Here is a tiny trained network, its code and every weight. The questions are about switching its units off for an input and a class, where a switched-off unit gives its printed mean instead of its output.

import numpy as np


def w(rows, s, z=0):
    codes = np.array(rows[::2]) - 128.0
    scale = np.full(codes.shape[1], s)
    scale[-1] = z or s
    return codes * scale


def norm(h):
    return h / np.sqrt((h * h).mean(-1, keepdims=True) + 1e-5)


def f(y):
    return np.maximum(y, 0)


def log_softmax(a):
    a = a - a.max(-1, keepdims=True)
    return a - np.log(np.exp(a).sum(-1, keepdims=True))


def net(x, mask):
    res = np.array(x, float).reshape(1, 8) / 4 @ E
    u = 0
    for l in range(2):
        y = f(norm(res) @ A[l][:, :-1].T + A[l][:, -1])
        res = res + np.where(mask[u : u + 4], y, B[l][:, -1]) @ B[l][:, :-1]
        u += 4
    return log_softmax(norm(res)[-1] @ U[:, :-1].T + U[:, -1])


A, B = {}, {}
E = w([
[152,184,124,147,103,208,178],'x0',
[107,144,140,111,198,90,43],'x1',
[65,165,208,199,210,134,102],'x2',
[181,240,90,193,73,74,143],'x3',
[92,178,35,166,123,83,150],'x4',
[3,42,161,109,183,165,86],'x5',
[94,155,176,29,181,102,206],'x6',
[66,171,94,180,108,162,66],'x7',
],0.0052)
A[0] = w([
[124,135,183,122,224,148,133,2],'0.n0',
[152,59,43,119,157,123,158,52],'0.n1',
[107,199,223,124,153,127,34,67],'0.n2',
[176,164,99,35,82,48,254,120],'0.n3',
],0.0073,0.00073)
B[0] = w([
[145,173,192,37,124,181,155,205],'0.n0',
[108,99,133,87,108,156,64,173],'0.n1',
[5,87,113,152,106,126,181,209],'0.n2',
[239,202,105,60,95,149,169,254],'0.n3',
],0.012,0.0056)
A[1] = w([
[198,84,94,204,174,77,100,134],'1.n0',
[104,130,228,75,213,152,112,103],'1.n1',
[95,105,95,196,59,216,69,84],'1.n2',
[218,152,67,78,129,99,254,3],'1.n3',
],0.0074,0.0019)
B[1] = w([
[147,33,173,183,212,199,210,144],'1.n0',
[80,95,99,67,79,160,137,238],'1.n1',
[147,117,98,181,175,123,61,204],'1.n2',
[164,174,98,121,94,2,98,254],'1.n3',
],0.012,0.006)
U = w([
[63,57,146,46,81,222,159,253],'0',
[92,124,116,204,113,135,125,2],'1',
[195,68,118,203,154,209,115,44],'2',
[250,179,99,69,49,121,212,185],'3',
],0.012,0.0017)

Each question gives the input, the list of numbers given to net, and the class t.
The units are the neurons (one row each of A and B). Each row of codes is followed by its name. A weight is (code - 128) times the scale printed after its matrix; where a second scale follows, it is the last column's (A, B and U).
mask holds one flag per neuron, layer by layer. A switched-off neuron (its flag False) gives its mean, the last column of its row in B, instead of its output. The means were averaged over made-up inputs and are rounded, as every weight is.
A unit's drop is (log p(t) with every unit on - log p(t) with that unit switched off) / (log p(t) with every unit on - log p(t) with every unit switched off).
unit that matters most: the unit with the biggest drop
top k neurons: the k neurons with the biggest drops, biggest first
k most important neurons of layer l: the k neurons of layer l with the biggest drops, biggest first
drop when u is switched off: that unit's drop, to one decimal
input [-4,1,-5,2,-7,-5,-5,3], class 2: unit that matters most	0.n3
input [-6,3,-5,4,-1,-1,-2,3], class 2: top 4 neurons	(0.n0 0.n3 1.n0 1.n3)
input [-2,0,-7,2,7,2,-5,4], class 1: top 2 neurons	(0.n3 0.n1)
input [0,6,6,3,7,-6,-5,-6], class 1: 3 most important neurons of layer 0	(0.n3 0.n0 0.n1)
input [8,-4,4,2,0,8,-5,0], class 2: top 2 neurons	(1.n2 1.n3)
input [5,-5,-3,-6,6,7,1,2], class 2: 2 most important neurons of layer 1	(1.n2 1.n1)
input [6,-2,0,-7,8,4,-1,5], class 2: 2 most important neurons of layer 0	(0.n0 0.n2)
input [-8,6,6,0,2,-7,-4,-4], class 1: 2 most important neurons of layer 0	(0.n2 0.n3)
input [5,-8,-1,5,1,0,-7,6], class 1: drop when 1.n2 is switched off	-0.1
input [1,7,-8,5,-5,5,-2,8], class 1: drop when 0.n3 is switched off	0.1
input [7,-2,3,7,1,0,-2,6], class 2: drop when 0.n3 is switched off	0.5
input [4,-3,-8,0,-3,4,-6,7], class 2: drop when 1.n2 is switched off	0.2
